Below are the code and all the weights of a small trained network. Each question names an input and a target symbol and asks about switching units off, where a switched-off unit gives its printed mean instead of its output.

import numpy as np


def w(rows, s, z=0):
    codes = np.array(rows[::2]) - 128.0
    scale = np.full(codes.shape[1], s)
    scale[-1] = z or s
    return codes * scale


def norm(h):
    return h / np.sqrt((h * h).mean(-1, keepdims=True) + 1e-5)


def f(y):
    return y / 2 * (1 + np.tanh(0.7978845608 * (y + 0.044715 * y**3)))


def softmax(a):
    e = np.exp(a - a.max(-1, keepdims=True))
    return e / e.sum(-1, keepdims=True)


def log_softmax(a):
    a = a - a.max(-1, keepdims=True)
    return a - np.log(np.exp(a).sum(-1, keepdims=True))


def net(x, mask):
    ids = ['ΘΠΣβγεζλμφψ'.index(c) for c in x.split()]
    T = len(ids)
    res = E[ids] + P[:T]
    u = 0
    for l in range(2):
        r = norm(res)
        for j in range(3):
            rows = slice(2 * j, 2 * j + 2)
            q, k, v = (r @ M[l][rows].T for M in (Q, K, V))
            z = softmax(np.where(np.tri(T) > 0, q @ k.T / 2**0.5, -1e9)) @ v
            o = O[l][rows]
            res = res + np.where(mask[u + j], z, o[:, -1]) @ o[:, :-1]
        u += 3
        y = f(norm(res) @ A[l][:, :-1].T + A[l][:, -1])
        res = res + np.where(mask[u : u + 16], y, B[l][:, -1]) @ B[l][:, :-1]
        u += 16
    return log_softmax(norm(res)[-1] @ U[:, :-1].T + U[:, -1])


Q, K, V, O, A, B = {}, {}, {}, {}, {}, {}
E = w([
[134,170,165,133,156],'Θ',
[122,112,75,152,161],'Π',
[142,84,182,81,110],'Σ',
[128,114,107,121,187],'β',
[136,205,142,149,185],'γ',
[150,108,143,111,115],'ε',
[183,34,220,249,63],'ζ',
[105,43,115,109,103],'λ',
[106,142,87,169,128],'μ',
[91,125,107,165,124],'φ',
[117,107,89,139,119],'ψ',
],0.016)
P = w([
[124,120,67,96,37],'0',
[55,66,92,111,211],'1',
[51,65,98,135,237],'2',
[50,67,116,150,253],'3',
[198,159,86,164,72],'4',
[180,151,86,148,87],'5',
[165,143,81,147,104],'6',
[135,112,95,138,158],'7',
[143,114,106,138,144],'8',
[151,114,115,133,130],'9',
[167,115,115,126,88],'10',
[173,109,121,122,74],'11',
[170,125,121,125,106],'12',
],0.0068)
Q[0] = w([
[198,152,158,69,176],'L0H1',
[70,153,120,62,87],'L0H1',
[176,193,111,176,72],'L0H2',
[111,138,82,1,88],'L0H2',
[173,175,101,79,57],'L0H3',
[113,180,161,196,83],'L0H3',
],0.0085)
K[0] = w([
[104,68,123,121,108],'L0H1',
[122,65,78,85,93],'L0H1',
[126,83,143,143,213],'L0H2',
[77,154,94,50,194],'L0H2',
[134,135,51,1,192],'L0H3',
[98,89,172,110,146],'L0H3',
],0.0085)
V[0] = w([
[44,141,45,103,70],'L0H1',
[114,165,166,122,232],'L0H1',
[123,104,144,247,1],'L0H2',
[69,133,189,179,170],'L0H2',
[106,180,109,124,35],'L0H3',
[193,100,138,196,149],'L0H3',
],0.0074)
O[0] = w([
[122,145,135,100,133,151],'L0H1',
[91,122,117,107,93,228],'L0H1',
[132,132,163,197,82,254],'L0H2',
[119,227,115,85,27,138],'L0H2',
[60,167,127,162,122,66],'L0H3',
[213,94,65,147,1,186],'L0H3',
],0.0073,0.0024)
A[0] = w([
[71,207,75,127,149,4],'L0N1',
[161,79,255,62,113,93],'L0N2',
[162,115,94,162,87,133],'L0N3',
[128,170,172,101,198,181],'L0N4',
[146,204,170,125,14,25],'L0N5',
[137,109,102,55,100,157],'L0N6',
[210,158,163,203,139,94],'L0N7',
[46,157,110,126,111,97],'L0N8',
[185,159,187,170,57,146],'L0N9',
[241,142,132,103,74,153],'L0N10',
[71,166,55,137,176,132],'L0N11',
[101,83,122,164,93,112],'L0N12',
[119,176,90,87,124,53],'L0N13',
[188,74,186,176,78,152],'L0N14',
[216,103,87,115,112,191],'L0N15',
[137,142,170,42,196,223],'L0N16',
],0.0085,0.0035)
B[0] = w([
[166,134,158,135,132,135],'L0N1',
[185,241,93,132,154,178],'L0N2',
[177,81,100,186,122,220],'L0N3',
[112,7,59,136,73,172],'L0N4',
[69,92,118,176,122,180],'L0N5',
[68,107,195,116,117,164],'L0N6',
[147,59,173,151,142,188],'L0N7',
[180,62,72,37,149,137],'L0N8',
[58,57,128,99,30,228],'L0N9',
[159,69,71,171,57,246],'L0N10',
[188,136,168,134,64,201],'L0N11',
[249,144,156,124,207,189],'L0N12',
[141,106,147,153,165,117],'L0N13',
[176,125,136,197,82,239],'L0N14',
[146,74,159,182,2,252],'L0N15',
[149,98,61,164,84,189],'L0N16',
],0.0049,0.0042)
Q[1] = w([
[146,60,130,173,178],'L1H1',
[153,111,165,138,106],'L1H1',
[88,136,153,57,142],'L1H2',
[150,252,147,89,139],'L1H2',
[147,93,90,200,148],'L1H3',
[135,170,104,117,162],'L1H3',
],0.014)
K[1] = w([
[137,134,168,147,64],'L1H1',
[56,52,172,108,132],'L1H1',
[120,101,178,56,211],'L1H2',
[85,201,87,44,178],'L1H2',
[184,120,134,165,11],'L1H3',
[90,167,126,95,152],'L1H3',
],0.012)
V[1] = w([
[128,75,102,191,64],'L1H1',
[48,39,186,107,110],'L1H1',
[99,152,154,2,159],'L1H2',
[155,171,221,164,99],'L1H2',
[224,107,119,122,77],'L1H3',
[86,207,176,140,66],'L1H3',
],0.0087)
O[1] = w([
[114,212,63,123,98,203],'L1H1',
[95,152,11,213,143,153],'L1H1',
[120,141,57,113,138,9],'L1H2',
[126,1,153,164,217,132],'L1H2',
[232,63,102,93,142,200],'L1H3',
[15,6,116,137,59,109],'L1H3',
],0.0083,0.013)
A[1] = w([
[224,189,73,158,35,207],'L1N1',
[192,104,174,184,108,155],'L1N2',
[148,24,172,199,105,236],'L1N3',
[41,178,84,214,146,230],'L1N4',
[184,148,177,218,163,50],'L1N5',
[116,206,134,191,49,173],'L1N6',
[116,123,254,210,169,128],'L1N7',
[172,110,143,44,75,141],'L1N8',
[151,249,221,101,174,38],'L1N9',
[82,15,141,148,121,152],'L1N10',
[147,118,255,181,196,50],'L1N11',
[131,238,36,165,148,131],'L1N12',
[111,87,90,204,189,73],'L1N13',
[225,164,200,62,82,124],'L1N14',
[176,77,153,223,42,254],'L1N15',
[232,86,127,172,254,92],'L1N16',
],0.0073,0.0022)
B[1] = w([
[77,26,127,124,147,236],'L1N1',
[77,79,94,93,145,188],'L1N2',
[162,109,126,69,159,211],'L1N3',
[103,30,155,167,68,137],'L1N4',
[72,144,101,116,113,149],'L1N5',
[120,54,79,103,148,158],'L1N6',
[21,130,133,31,175,135],'L1N7',
[135,118,122,88,103,146],'L1N8',
[141,173,162,225,91,132],'L1N9',
[206,196,199,108,147,150],'L1N10',
[133,254,60,137,168,130],'L1N11',
[141,63,112,72,80,146],'L1N12',
[110,144,148,146,108,134],'L1N13',
[52,89,159,138,46,156],'L1N14',
[73,120,135,95,159,250],'L1N15',
[152,131,102,161,98,163],'L1N16',
],0.0071,0.013)
U = w([
[56,134,43,137,64,78],'Θ',
[198,159,135,136,68,181],'Π',
[170,136,99,156,191,154],'Σ',
[129,153,157,49,66,115],'β',
[216,120,159,77,166,84],'γ',
[48,105,168,160,129,127],'ε',
[177,165,65,75,104,115],'ζ',
[172,132,46,211,131,79],'λ',
[168,93,209,250,133,35],'μ',
[88,126,164,58,156,189],'φ',
[98,148,119,176,142,253],'ψ',
],0.015,0.0053)

Each question gives the input, a string of symbols that net reads in full, and the target symbol t.
The units are the heads (2 rows each of Q, K, V and O) and the neurons (one row each of A and B). Each row of codes is followed by its name. A weight is (code - 128) times the scale printed after its matrix; where a second scale follows, it is the last column's (O, A, B and U).
mask holds one flag per unit, layer by layer, with each layer's heads first. A switched-off unit (its flag False) gives its mean, the last column of its rows in O or B, instead of its output. The means were averaged over made-up inputs and are rounded, as every weight is.
A unit's drop is (log p(t) with every unit on - log p(t) with that unit switched off) / (log p(t) with every unit on - log p(t) with every unit switched off).
The circuit of an input: a set's keep is (log p(t) with only the set's units on - log p(t) with every unit switched off) / (log p(t) with every unit on - log p(t) with every unit switched off). Starting from the 12 units with the biggest drops (on a tie, the unit counted first), units are removed one at a time, each time the one whose removal leaves the highest keep (on an exact tie, the one counted first), for as long as the keep stays at least 0.8.
units of the circuit, in order: the units of the circuit, biggest drop first
most important unit: the unit with the biggest drop
k most important neurons: the k neurons with the biggest drops, biggest first
top k neurons in layer l: the k neurons of layer l with the biggest drops, biggest first
heads that matter: for each layer, one digit per head in row order, 1 if its drop is at least 0.15 and else 0, layers parted by /
drop of u: that unit's drop, to one decimal
input φ μ ψ ε, target ε: units of the circuit, in order : [L1H3, L0H3]
input Θ Σ ζ λ ψ μ ε φ γ, target φ: units of the circuit, in order : [L1H2, L1N7]
input ψ Σ Θ μ, target ψ: top 3 neurons in layer 0 : [L0N9, L0N10, L0N15]
input Θ Π ψ, target Θ: most important unit : L1H2
input φ μ λ β ζ μ Θ Θ Θ, target ε: units of the circuit, in order : [L0H2, L0N5, L1N7]
input γ μ λ ψ, target β: heads that matter : 000 / 110
input β μ Θ ε, target ζ: units of the circuit, in order : [L1H2, L1H3, L0H2]
input ψ φ Θ μ, target ψ: top 2 neurons in layer 0 : [L0N9, L0N15]
input μ ε Π β, target φ: heads that matter : 011 / 101
input φ Σ Θ, target ε: units of the circuit, in order : [L0H3, L1H3]
input μ φ λ, target φ: 2 most important neurons : [L0N11, L1N7]
input γ Θ φ, target β: heads that matter : 000 / 110
input Θ μ Θ Σ, target Θ: heads that matter : 001 / 011
input μ λ β, target φ: most important unit : L0H3
input Θ μ Θ β μ Θ γ Θ Θ Θ Σ, target Θ: 3 most important neurons : [L0N4, L0N2, L0N12]
input μ Θ ε, target φ: top 3 neurons in layer 0 : [L0N11, L0N9, L0N15]
input λ μ γ Σ, target λ: heads that matter : 000 / 100
input ψ β γ, target ψ: heads that matter : 111 / 101
input φ Π λ ζ Π μ Σ φ γ, target φ: 2 most important neurons : [L0N15, L1N7]
input Θ ζ λ, target γ: most important unit : L1N10
input ε Π Π μ, target Σ: heads that matter : 010 / 010
input Σ β β, target γ: heads that matter : 001 / 100
input γ γ Θ, target β: 2 most important neurons : [L0N9, L0N15]
input λ Π Θ μ, target λ: top 2 neurons in layer 0 : [L0N9, L0N15]
input Θ γ λ, target Θ: top 3 neurons in layer 0 : [L0N4, L0N2, L0N12]
input λ Θ Θ, target λ: top 2 neurons in layer 0 : [L0N9, L0N15]
input φ μ Θ γ, target ε: most important unit : L1H3
input Θ β φ, target Θ: top 2 neurons in layer 0 : [L0N4, L0N8]
input ψ Θ Θ Θ, target ψ: 3 most important neurons : [L0N9, L1N7, L0N15]
input Θ φ Θ, target Θ: drop of L1H2 : 0.5
